Below are the code and all the weights of a small trained network. Each question names an input and a class and asks about switching units off, where a switched-off unit gives its printed mean instead of its output.

import numpy as np


def w(rows, s, z=0):
    codes = np.array(rows[::2]) - 128.0
    scale = np.full(codes.shape[1], s)
    scale[-1] = z or s
    return codes * scale


def norm(h):
    return h / np.sqrt((h * h).mean(-1, keepdims=True) + 1e-5)


def f(y):
    return np.maximum(y, 0)


def log_softmax(a):
    a = a - a.max(-1, keepdims=True)
    return a - np.log(np.exp(a).sum(-1, keepdims=True))


def net(x, mask):
    res = np.array(x, float).reshape(1, 6) / 4 @ E
    u = 0
    for l in range(4):
        y = f(norm(res) @ A[l][:, :-1].T + A[l][:, -1])
        res = res + np.where(mask[u : u + 3], y, B[l][:, -1]) @ B[l][:, :-1]
        u += 3
    return log_softmax(norm(res)[-1] @ U[:, :-1].T + U[:, -1])


A, B = {}, {}
E = w([
[139,127,110,52,84,153,170,158,98],'x0',
[132,79,150,105,166,98,118,69,62],'x1',
[106,100,228,92,161,132,92,128,115],'x2',
[36,132,119,143,145,114,139,143,103],'x3',
[116,98,118,76,254,102,78,140,138],'x4',
[103,200,130,137,159,182,82,137,43],'x5',
],0.012)
A[0] = w([
[87,154,2,188,186,42,125,127,101,5],'0.n0',
[108,179,66,205,106,112,140,112,107,80],'0.n1',
[119,150,12,126,205,178,119,225,64,66],'0.n2',
],0.0078,0.0032)
B[0] = w([
[111,100,130,108,72,129,147,61,25,226],'0.n0',
[80,150,188,150,3,176,97,149,181,228],'0.n1',
[114,238,105,50,133,183,103,62,107,253],'0.n2',
],0.013,0.0044)
A[1] = w([
[41,147,112,75,227,115,237,3,90,124],'1.n0',
[138,22,232,109,177,198,168,183,129,1],'1.n1',
[128,113,220,207,189,208,190,125,227,6],'1.n2',
],0.0059,0.0039)
B[1] = w([
[8,126,113,79,177,138,170,110,249,253],'1.n0',
[115,151,165,92,99,34,86,114,81,169],'1.n1',
[177,115,42,104,87,157,15,158,124,152],'1.n2',
],0.013,0.0045)
A[2] = w([
[190,83,10,81,105,178,118,72,168,196],'2.n0',
[126,95,132,188,240,139,81,68,208,145],'2.n1',
[73,61,226,124,120,123,105,1,99,250],'2.n2',
],0.0088,0.0017)
B[2] = w([
[133,109,69,78,170,72,158,103,184,204],'2.n0',
[139,76,122,129,187,58,128,193,96,186],'2.n1',
[165,73,91,131,116,184,171,144,8,255],'2.n2',
],0.014,0.0084)
A[3] = w([
[12,128,130,190,2,138,120,200,172,239],'3.n0',
[194,134,207,122,83,131,59,185,78,254],'3.n1',
[116,247,121,110,130,109,98,110,49,220],'3.n2',
],0.01,0.00086)
B[3] = w([
[221,96,135,219,124,148,101,165,102,255],'3.n0',
[122,115,156,20,63,182,148,47,172,192],'3.n1',
[144,143,168,88,126,251,159,110,151,216],'3.n2',
],0.014,0.0081)
U = w([
[120,161,188,62,108,235,109,97,61,254],'0',
[167,140,163,255,75,152,104,214,153,124],'1',
[106,46,173,130,225,49,131,143,56,118],'2',
[182,106,71,103,111,98,191,115,193,105],'3',
[45,217,117,82,202,166,114,124,179,9],'4',
],0.013,0.0065)

Each question gives the input, the list of numbers given to net, and the class t.
The units are the neurons (one row each of A and B). Each row of codes is followed by its name. A weight is (code - 128) times the scale printed after its matrix; where a second scale follows, it is the last column's (A, B and U).
mask holds one flag per neuron, layer by layer. A switched-off neuron (its flag False) gives its mean, the last column of its row in B, instead of its output. The means were averaged over made-up inputs and are rounded, as every weight is.
A unit's drop is (log p(t) with every unit on - log p(t) with that unit switched off) / (log p(t) with every unit on - log p(t) with every unit switched off).
The circuit of an input: a set's keep is (log p(t) with only the set's units on - log p(t) with every unit switched off) / (log p(t) with every unit on - log p(t) with every unit switched off). Starting from all 12 units, units are removed one at a time, each time the one whose removal leaves the highest keep (on an exact tie, the one counted first), for as long as the keep stays at least 0.8.
circuit, biggest first: the units of the circuit, biggest drop first
top k neurons: the k neurons with the biggest drops, biggest first
k most important neurons of layer l: the k neurons of layer l with the biggest drops, biggest first
drop when u is switched off: that unit's drop, to one decimal
input [-8,-3,-7,-1,7,-6], class 2: circuit, biggest first => (2.n1)
input [-1,-6,5,-8,0,-3], class 3: top 2 neurons => (2.n0, 1.n2)
input [-5,8,7,3,-4,7], class 2: top 4 neurons => (0.n1, 2.n1, 1.n0, 0.n2)
input [3,7,2,6,-4,-4], class 2: circuit, biggest first => (3.n2, 3.n1)
input [-4,6,2,-5,1,6], class 2: circuit, biggest first => (2.n1, 0.n2)
input [0,3,3,6,0,3], class 2: 2 most important neurons of layer 0 => (0.n1, 0.n0)
input [0,-1,7,-7,7,-4], class 2: top 3 neurons => (0.n1, 2.n1, 3.n2)
input [-5,-8,6,6,2,-8], class 1: 2 most important neurons of layer 1 => (1.n2, 1.n0)
input [0,-6,3,-5,-6,-1], class 1: top 2 neurons => (2.n2, 3.n0)
input [8,-4,4,5,8,6], class 4: circuit, biggest first => (2.n2, 0.n0)
input [3,-2,-5,0,-7,6], class 1: circuit, biggest first => (3.n0, 0.n1)
input [0,-8,7,6,-7,4], class 1: 2 most important neurons of layer 0 => (0.n2, 0.n0)
input [-6,4,-6,8,-4,-3], class 1: top 3 neurons => (0.n1, 3.n0, 0.n2)
input [7,3,-3,5,7,4], class 4: circuit, biggest first => (1.n0)
input [8,0,-8,-6,-8,4], class 1: top 2 neurons => (0.n1, 2.n2)
input [-2,-8,3,4,1,-8], class 1: top 3 neurons => (0.n2, 3.n1, 2.n2)
input [-6,-7,2,-2,-7,7], class 1: 2 most important neurons of layer 0 => (0.n2, 0.n1)
input [1,7,-2,-8,-8,-4], class 3: drop when 3.n1 is switched off => 0.0
input [7,4,0,6,3,-6], class 2: drop when 3.n1 is switched off => 0.2
input [-2,-8,-4,1,-2,-6], class 1: circuit, biggest first => (3.n0)
input [-3,2,8,8,1,-1], class 2: drop when 0.n1 is switched off => 0.1
input [-8,2,2,-8,0,-3], class 2: drop when 2.n1 is switched off => 0.3
